Each row is followed by its class.
[ 25 -10 -15 -29   2  18  15  37  26  17  19 -51  23   3 -20   1  22  -1
   4  51  -2  21  -5   8  -8 -13   2   4  -3 -14  17  -8 -17] -> <121>
[  6  -4   3  -1 -24  15   7   0  -4  12  -5  13  51 -18   3  10  -3  -2
  13  -6 -21 -14  -3  13 -13 -18  -3 -22  16  -3  36   8   9] -> <63>
[ 13 -19  17 -28  17  30  -6   7  -1  17  -2 -26  40   3  12   2   9  -3
  15  16 -27 -16  -1   6   2  -6   2  -3  11   0  38   2   3] -> <18>
[  9 -12  10 -15   3  29   0  44   0  -2   5 -12  40   3 -14   8  -1 -13
  21  42 -15  11  -5 -13  -2  -7   0  -6 -12  -1  19   2  -4] -> <121>
[  7  -6  11 -19  10  22 -16  16   3  -4  17   7  33  -8  19   2 -21 -16
  18  -3   1 -13  -3  -3   7 -12  -2   6  18   5  35  13   0] -> <200>
[ 29  14   2   5  10  75  17  25  43  -1   3 -29 -15  -3  -6 -35  13  15
 -19 -15  39  15 -16 -19  19  17   1 -11   2 -14 -29  -6 -22] -> <84>
[ 10 -37  -2 -13 -32  20 -20  12  22  16  15  -9  29 -20  -1  20  17 -24
   0  35 -31   6  -2  -9 -30  -8  12  -9  -6   2   5  15 -18] -> <121>
[ -9  -6   1   0  -2  -2   5  -1   0   7 -10  13  41 -13   8   1  -3  -5
   2  -8 -20  -9 -13   7 -10 -11  11  -9   2   1  36  12  17] -> <200>
[ 36 -41 -60 -43  -8   8   5  48  59  24   9 -24  19   2 -17   3   3 -34
  14  50  -5  34  -5  53 -22   5 -14   4 -17   3   9   4 -34] -> <140>
[  0   2 -17   1   1   4   5  -3   4  10 -10   3  27 -16   7  22  -3   1
  -7  10 -20  16   9   0 -11 -11  -7 -19  16 -20  -2  11  20] -> <6>
[ 17  -6  25 -11   7   9  10   3  18  32   0   1  18 -17   8  10 -10  -9
  20   8 -40 -18  -3   5  11   3  -8 -11   7   6  21   5  12] -> <115>
[  6 -14  -1  -6   9  14   1  -2   2  28 -12  34  22  12  11  13   2 -17
  12  19 -41  -1 -20   7 -22  -1   6  -6  15  -7  35   9  24] -> <6>
[ 27  -7  -9 -20   4  32  16  60  22  25  -6 -34  27   1  11  -9   6 -10
  10  30 -22  -2  -4  13  21   2 -17   2   6  -3  28  11  20] -> <205>
[  6 -11  -5  12  -8  34  -6   9   4  23 -10 -17  38  -8  12   3   3  -2
  15   6 -25  -4   6   0  -8 -15   0  -7  10  -1  37  11  13] -> <200>
[ 18  -4 -16 -17   2  19  17  31  16  26  10 -71   9   2   9 -13  28  11
   8  31   5  -8   0  20   9  -1  -3   9   7 -21   6  -3  -4] -> <18>
[ 12 -11  19  48   5   4   8  26  17  13   5  14  18  -9   8  -6  12 -24
  27  29 -31 -16 -40  15 -21   3  10   9 -14  14   7  11  15] -> <90>
[ 25  -7 -22 -19  -3  25  14  28  33  25   6 -19   2   4   7  -4   9  -5
  23  19   0  27   4  22  -1  -8 -21  -1   9 -10   5  -6  -1] -> <140>
[ 33 -25 -14   6  -1  41  -2  23  33  28   5 -38  20  -1  -7   4  19 -14
  28  50 -32  10  -6  13 -13   4   0 -10  -6   1  15  -2  -2] -> <115>
[ 33 -13 -20  45 -32  10  20  67  42  32   0 -15  -3  10  17 -45  35  -3
  22  66 -15 -10 -29 -17   3   2  28  27 -13   0  11  -1   4] -> <205>
[  1   3 -55 -37 -96  -2  43 -34  -5  -1 -20   6  53  42  -4  -5 -21  19
  15  -9  33 -19  50   3  -8 -26  40 -24 -22 -43 -17   1 -31] -> <140>
[  9  -9  -4  -7 -18  25 -10  -8   6  22  -5   1  47 -14  12  15  20   3
  15   9 -36 -14  15  -3 -14  -9   6 -25  21  -7  24   3   7] -> <20>
[ 25 -13 -20   0   6  13   8  28  24  27   0 -48  21  -3   7 -11   9   0
  15  33 -18  10  12  25  -7  -8  -1  24   7 -13  26  -1   1] -> <200>
[ 42  -6 -20  29  13  35   4  30  24  15  10 -23  15   4   1 -23  21 -14
  19  35 -10  17 -13   9 -10 -22  -7  -8   2 -14   4  -8  -8] -> <84>
[ -2   3  -2 -15  -6 -17  23   3  -1  -5 -11  12  48   6   0  10  17  -4
   1   5 -19  -8  -7  24 -23 -20  -2 -22  14 -11  46   9  40] -> <205>
[ 34 -11  -9 -31  11  28  21  42  30   5   6 -29  24  10  14 -12  16 -11
   8  36 -14   2  -8   9  16   5   6  13   3 -14  12   0   9] -> <205>
[ 41 -17 -23  -8 -16  15  19   5  42  34  -5 -64  37   4 -22 -27  42  21
  12  53 -33  32  10  21 -20 -29  15  -6 -10  -6  31 -18 -33] -> <121>
[ 11 -17   1   0 -14  46  -8  49  11   9  -4 -25  48 -15  -4  10  12 -14
   6  18 -17 -20   9 -16  -7  -2   5 -16   7  -2  25  16   2] -> <23>
[  2 -11 -16 -54  -8   8  -6  13   2  10  11 -13  55 -16   9  22  22 -15
  14  37 -31  -6 -15  10 -16  -8   5 -32  17  -2  40  -1   7] -> <20>
[ 37  -3 -25  -5 -17  23   6 -13  22  24  13 -40   8  -4  10  -8  19  11
  14  34  -2  38  10  10  -3 -19   5   3  25 -17  -3 -20 -11] -> <115>
[ 36 -11 -34 -13 -12  26 -10   3  13  36   8 -30  21  12  12 -21  24  11
  22  35 -19  14   5   7   4 -13  19  12  18  -6  25 -18 -20] -> <20>
[ 32 -13 -20 -11   1  28  11  33  22  24  17 -33  15   3  -2  -2  14  -4
  20  42 -14  23   3  10   9 -10  -4  13   0 -12   2  -5  -7] -> <121>
[ 10 -11   2   5  21  50   4  -8  14 -41   0  69  42 -25  23  35  39 -22
  12  -8 -17  20   0 -19 -13  11  13 -17  45  -4 -18  -9  27] -> <23>
[ 11   4   1   4  -9  17  16   8  -7  16 -11  -7  65 -22  10  13  -6  -3
  14  15 -24   0  -6   8  -1 -22  -3 -21  16   9  25   5  15] -> <90>
[ 28  -9 -14 -10  -9  27  10  42  21  20  12 -40  20  -4  12  -4  14  -6
  21  30 -14   5   5  19  -1  -8  -3   7  10 -21   6   7  11] -> <23>
[  7 -21  11 -20   8  35  -3   9   2  12  -1 -11  40  -7  16  12  10  -2
  11  21 -21  -5 -14  -3  -4  -5   4  -9  12   0  30   5  19] -> <18>
[ 23  -4 -35 -31  40  31   9  48  30  35  14 -56   7  -1  -9  14  13 -12
  -5  46  -6  15 -26  12   9   3 -19 -11   7 -11  25   3   4] -> <6>
[  3 -10   2 -48 -15  31 -18   1   5   9   8 -20  42 -12   8  14  27   1
   4  15 -22 -20   5  -7 -14   4  14 -24  27   2  40  -1  -2] -> <20>
[-12 -10  29 -17   7  44   2  46 -13 -18  -9  -1  41  -4 -15  17   0 -23
  -1  36  16  22 -23 -23 -32  -4  -1 -25   4 -16  25  -1  13] -> <209>
[ 42   4   3 -48   3  37  28  20  52 -31  16 -46  30   9 -12   7 -26  51
  51  44  12  12  38  19  -1  12  -5   3  -9 -13  19  -3  22] -> <20>
[ -8  -5  -2 -16  -5  25   9  49   5   0 -23 -12  28  -6  -1   4  28 -11
  -2  21 -19   6 -19   4 -11  12 -12 -21  12  12  36   7  34] -> <205>
[ 28 -10  -1  -4  16  46  -4  30   3  19   0 -50  18   9   1   8  14 -21
  28  47 -15  32  -7  20 -17  -2 -15  14  12   1   6 -11 -10] -> <90>
[ 12 -18 -27 -24 -16  29  10  31  37  29 -11 -39  12 -18  -3  -7  29  10
  -7  24 -11  48  -2  30 -21  -3 -15 -12  17   3  30  -6  16] -> <140>
[ 13 -48 -26  28  10  27 -32  46 -26 -13   4  36  70  -6   7  31  32 -74
  24  38 -48 -23  10  17 -29   7   8  15  26  -6  20   2   1] -> <63>
[ 12 -15  -7   7  -6   7   2  14  -4  14  13  -1  29   0   2  14   2 -13
  17  26 -28   1   8  -3   5 -18   5   5  -8 -15   0   7  10] -> <121>
[ 25 -14 -19   3   5  30  16  35  22  24   5 -36  23   3  10 -12  24   5
  18  43  -2   6 -16  12   2  -5   4   8   4 -15  11  -4   4] -> <18>
[ -5 -10   5   2 -27  24   1  10  -2  -3 -16 -10  42 -15  20  -1 -12  12
  12   9 -20  -8  20 -12  -2  -1  18   4   4  -3  23  11  27] -> <200>
[ 27  -5  -4 -43  15  27  35  54   7  27  17 -32  40  -8  11   5   6 -23
  11  43 -15  -3 -33  17  15  -4   0   5   7 -35  14  -7   4] -> <63>
[  8  -4   6   2  -6  16  -1  36   8   6 -11  12  12  -9   1 -14   6 -18
  11   4 -15 -15 -10  17 -17   9 -18 -15  17  17  31   7   7] -> <84>
[-10  -8  -1 -35 -11 -14  -6  15   4  -3 -15 -25  36 -23   0  -9  -6   7
  -5   4 -15   1   7  22 -12   2   2   3  13  24  55   5   3] -> <200>
[ 16 -15  11  -7  -2  31   2  41  16  20  17 -40   8  -2   9 -13  22 -12
  16  34  -6 -13 -14  24 -14  -5  -6  -4  14  -8  44   4  16] -> <209>
[ -3  -6 -20 -21   2 -31  26 -41 -24   0  -9   9  26  29 -20  51  24 -10
  18  28 -30   0  23 -12 -20 -14  18  -8 -13 -19  -7 -23  -8] -> <121>
[ 22 -10 -23 -35  -4  21  -6  17  20  17  11 -36  25  -6   6  -2  25   4
   8  35 -14  13   4  16  -6   2   7   2  21  -8  20 -10  -7] -> <20>
[  4  -8 -10 -14 -20   7  -7  12   2   7   0  -2  20 -10   4  -9  15 -15
   0   7 -15 -17 -16  13 -20  -6  -1 -26  16  16  38   5   3] -> <84>
[ -9 -11  24 -10   2  52 -12  18 -16 -11  20  49  32 -12  28  18  19 -49
   4  -2   9 -30 -30 -32  -6  -2  11 -29  37  -8  15   6   9] -> <209>
[ 10 -15  -5 -24   8  25 -29 -28 -17  21   1  37  26  14  28   7  -4 -15
  11  -3 -38 -15  -6 -16  10 -10  16  -5  38  20  53   1   4] -> <6>
[-11  10  -1   1 -13  18  19  46   3  -8 -15 -32  17  -5  -4 -15  14  11
  19  15  -4  -9   9 -14  16   3  -3 -24 -18  -1   5  -4  16] -> <140>
[ 13 -11   3   0 -10  22   1  39  11   1  -3   6  22   2  15  10  -4 -11
  21  26 -21  -7  -3 -10   4   1  -7  -1   2   9  23  15  32] -> <205>
[  3   2  14  12  29  26  -4  13  -4   9 -11  -1  39   1  -3  -2  11   0
  11  -2 -13 -15  -4 -18  -1 -13   5  -3  21  11  62  -6   6] -> <200>
[ 32 -18 -28  -6  17  52 -18  45 -23  17  -7 -54  18  51 -13 -37  -2 -15
  27  29 -19  -9   5  22  22   0   1  14 -12   9  45  -9  -9] -> <84>
[  0  -1   0  12 -10   9  -6   1 -20   9  -8  -6  34 -16  12  16   2 -20
  12  12 -20  12  -7   9 -12 -14  -6  -7  14  10   1   3   2] -> <90>
[ 28 -20  -6 -69   7   4   8  28  19  31  16 -53  11  -9   4  17   0  -7
   0  48 -24  24 -12  48 -33  -8 -27   3  30  -3  60   1  36] -> <84>
[  18  -32  -26  -33   -7   31  -39   44    5   36   31 -114  -26    8
   -5   26   31  -32   -2   55  -15   -8   14   24  -35    5  -27    7
   10   -8   25    8   -1] -> <84>
[ 18  -3  -7 -22  61  19  36  16  21  42   5 -32  26 -17  10  21  -1 -12
  15  10 -39 -20 -43   5  56  -3 -18 -35 -38 -10 -13   9  11] -> <18>
[ 27  -8 -18   6  32  16  17  17  33  22   7 -34 -11  17   5  12  25 -17
  34  57 -35  24 -11  29 -24   0 -15  -1 -13 -37 -17   0  10] -> <6>
[ -6  -6  -8  -9 -13  13  -1  30  -4  13  -9  -4  30  -6  -4  16   1 -15
   5   5  -4   5  15   1 -12 -14 -17 -17  10 -10  18   6   9] -> <140>
[ 41  -9 -16 -16  -4  38  12  44  32  25  11 -38   6   4   4 -20  11 -10
   6  34   3   6  -4  20 -10  -1  -9   9  18 -15  14  -3  -8] -> <84>
[ 16 -24   5  21 -22  24   1 -10  28  16  11  30  41 -22   8 -12  34   2
  -9  12 -33   3 -23 -20 -14 -19  41  -9   6   1  18   3   3] -> <121>
[  1 -19  -2   4  -9  26  -3   5   4  18 -16   5  50 -11  16   5  12 -11
   9   1 -37 -22  11   5 -16  -3  12  -3  20   1  44  10  15] -> <200>
[  3  -1  -4 -17  14  32  -2  25  16  19  -7  -7  28 -19   8   9   5  -9
   1  16 -27  -5 -18 -10   5   3 -11 -35  15   9  30  12   9] -> <6>
[ 38 -11 -47  24 -11  41   0  39  16  31  26 -29 -12  25   5 -10  24 -13
  20  35  15 -14  -3   8  -4  -5  -2  14  20 -10  17  -4   2] -> <84>
[ 33  -4  -3  19  -1  19  -2 -10  43  -1  13   1  -2  -1 -11 -20   8  19
  16   1  10   7   6  10  -2   6   7   7  17  22  20 -10 -15] -> <115>
[ 21   3 -21 -33  -8  39   7  17  22  18  11 -51  11  -6  15   0  32  18
  28  45 -15  11  -1  -4   9   4   3 -14  14  -6  10 -17   3] -> <20>
[ 24   1 -22 -20  14  18   7  22  39  23  16 -24  -1 -12   8   1   6   0
   2  29  -1  25 -20  12  -3  -5 -14  -7  19  -9  11   5   0] -> <6>
[ 10  -7  21 -19  -6  29  11  16  -5   8  -3 -14  43 -14  28   2   0 -27
   5   4 -28 -22   1  22   3   9   7   8  14 -13 -10  12   3] -> <90>
[ 21  -5   0 -39 -32  59  -8   7  34  11  29 -17  62 -41  25  11 -18   9
   8  18  -7  -1 -14 -34  15 -24  12 -50  -3 -14   0  21  -6] -> <20>
